Below are the code and all the weights of a small trained network. Each question names an input and a class and asks about switching units off, where a switched-off unit gives its printed mean instead of its output.

import numpy as np


def w(rows, s, z=0):
    codes = np.array(rows[::2]) - 128.0
    scale = np.full(codes.shape[1], s)
    scale[-1] = z or s
    return codes * scale


def norm(h):
    return h / np.sqrt((h * h).mean(-1, keepdims=True) + 1e-5)


def f(y):
    return np.maximum(y, 0)


def log_softmax(a):
    a = a - a.max(-1, keepdims=True)
    return a - np.log(np.exp(a).sum(-1, keepdims=True))


def net(x, mask):
    res = np.array(x, float).reshape(1, 5) / 4 @ E
    u = 0
    for l in range(2):
        y = f(norm(res) @ A[l][:, :-1].T + A[l][:, -1])
        res = res + np.where(mask[u : u + 4], y, B[l][:, -1]) @ B[l][:, :-1]
        u += 4
    return log_softmax(norm(res)[-1] @ U[:, :-1].T + U[:, -1])


A, B = {}, {}
E = w([
[102,169,220,142,93,248,159,143,255,4,83],'x0',
[134,83,171,136,132,137,111,102,129,150,101],'x1',
[102,58,89,147,184,98,140,188,109,74,17],'x2',
[150,170,161,154,156,87,44,128,96,103,109],'x3',
[120,144,141,142,168,156,142,119,105,137,127],'x4',
],0.0082)
A[0] = w([
[155,156,152,94,96,155,102,68,130,147,213,1],'0.n0',
[159,206,167,175,133,78,7,129,93,111,122,27],'0.n1',
[193,136,169,158,156,120,126,118,113,112,119,146],'0.n2',
[111,71,79,107,110,166,195,91,131,165,176,128],'0.n3',
],0.011,0.005)
B[0] = w([
[162,10,8,174,204,98,131,187,170,185,230,225],'0.n0',
[157,140,185,48,83,160,229,217,144,106,101,242],'0.n1',
[162,100,112,151,122,189,112,245,188,159,78,183],'0.n2',
[174,140,232,79,116,164,182,154,92,64,80,253],'0.n3',
],0.011,0.0058)
A[1] = w([
[116,149,121,180,160,138,116,108,167,254,191,157],'1.n0',
[184,160,157,89,108,56,123,153,13,242,139,167],'1.n1',
[106,177,149,212,74,154,112,200,200,154,147,253],'1.n2',
[104,69,120,151,197,83,136,192,75,47,71,108],'1.n3',
],0.0075,0.0034)
B[1] = w([
[145,93,32,73,196,127,20,89,155,105,34,165],'1.n0',
[78,229,154,194,68,163,88,38,161,88,89,240],'1.n1',
[58,140,124,167,141,46,95,10,15,181,114,251],'1.n2',
[158,100,68,90,160,108,86,130,149,159,254,255],'1.n3',
],0.011,0.0074)
U = w([
[203,45,18,120,255,97,84,160,137,122,205,126],'0',
[77,211,153,182,96,143,49,4,120,101,103,224],'1',
[221,161,214,57,84,143,223,242,91,117,125,3],'2',
],0.0092,0.0012)

Each question gives the input, the list of numbers given to net, and the class t.
The units are the neurons (one row each of A and B). Each row of codes is followed by its name. A weight is (code - 128) times the scale printed after its matrix; where a second scale follows, it is the last column's (A, B and U).
mask holds one flag per neuron, layer by layer. A switched-off neuron (its flag False) gives its mean, the last column of its row in B, instead of its output. The means were averaged over made-up inputs and are rounded, as every weight is.
A unit's drop is (log p(t) with every unit on - log p(t) with that unit switched off) / (log p(t) with every unit on - log p(t) with every unit switched off).
most important unit: the unit with the biggest drop
top k neurons: the k neurons with the biggest drops, biggest first
top k neurons in layer l: the k neurons of layer l with the biggest drops, biggest first
drop when u is switched off: that unit's drop, to one decimal
input [4,-8,-3,7,5], class 2: most important unit : 0.n1
input [-6,-7,-5,-7,-1], class 2: top 4 neurons : (0.n3 1.n2 0.n0 1.n3)
input [-7,0,5,-7,0], class 1: top 3 neurons : (1.n1 0.n0 0.n1)
input [-7,0,-5,7,-5], class 1: top 2 neurons : (1.n1 0.n3)
input [7,8,-7,1,6], class 0: top 4 neurons : (0.n0 1.n1 1.n0 0.n3)
input [3,3,4,1,3], class 0: top 2 neurons : (1.n1 1.n3)
input [7,4,7,7,6], class 0: top 3 neurons : (1.n1 1.n3 0.n3)
input [-6,-4,5,-2,-6], class 1: top 3 neurons : (1.n1 0.n0 0.n2)
input [-7,8,0,8,-4], class 2: top 2 neurons : (0.n1 1.n2)
input [2,4,-8,8,-7], class 0: top 2 neurons : (0.n0 0.n3)
input [-8,4,6,0,-1], class 1: top 2 neurons : (1.n1 0.n0)
input [-2,-4,-5,-6,0], class 2: top 2 neurons : (0.n3 1.n3)
input [7,8,8,-6,-6], class 0: top 2 neurons : (1.n1 0.n1)
input [0,7,-4,-7,-5], class 2: most important unit : 0.n3
input [6,1,3,-4,-7], class 1: top 2 neurons : (0.n0 0.n1)
input [3,8,-3,-4,-6], class 2: top 3 neurons : (0.n3 1.n3 1.n1)
input [-8,-8,-1,7,-6], class 1: top 2 neurons : (1.n1 0.n3)
input [8,7,-8,0,3], class 0: top 2 neurons in layer 1 : (1.n1 1.n0)
input [-7,-8,-6,-5,-6], class 1: top 3 neurons in layer 0 : (0.n3 0.n1 0.n2)
input [5,-2,-5,8,-4], class 2: most important unit : 0.n1
input [-5,-4,-3,3,0], class 1: top 2 neurons in layer 1 : (1.n1 1.n3)
input [-5,-3,4,-4,-7], class 1: top 3 neurons in layer 0 : (0.n0 0.n1 0.n2)
input [-1,-7,-8,6,4], class 0: drop when 0.n0 is switched off : 3.5
input [-6,-3,-4,8,-5], class 2: drop when 0.n0 is switched off : 0.1
input [1,3,2,5,8], class 2: drop when 0.n1 is switched off : 0.8
input [-7,-4,-3,-3,-4], class 1: drop when 0.n2 is switched off : 0.0
input [5,7,7,-2,6], class 0: most important unit : 1.n1
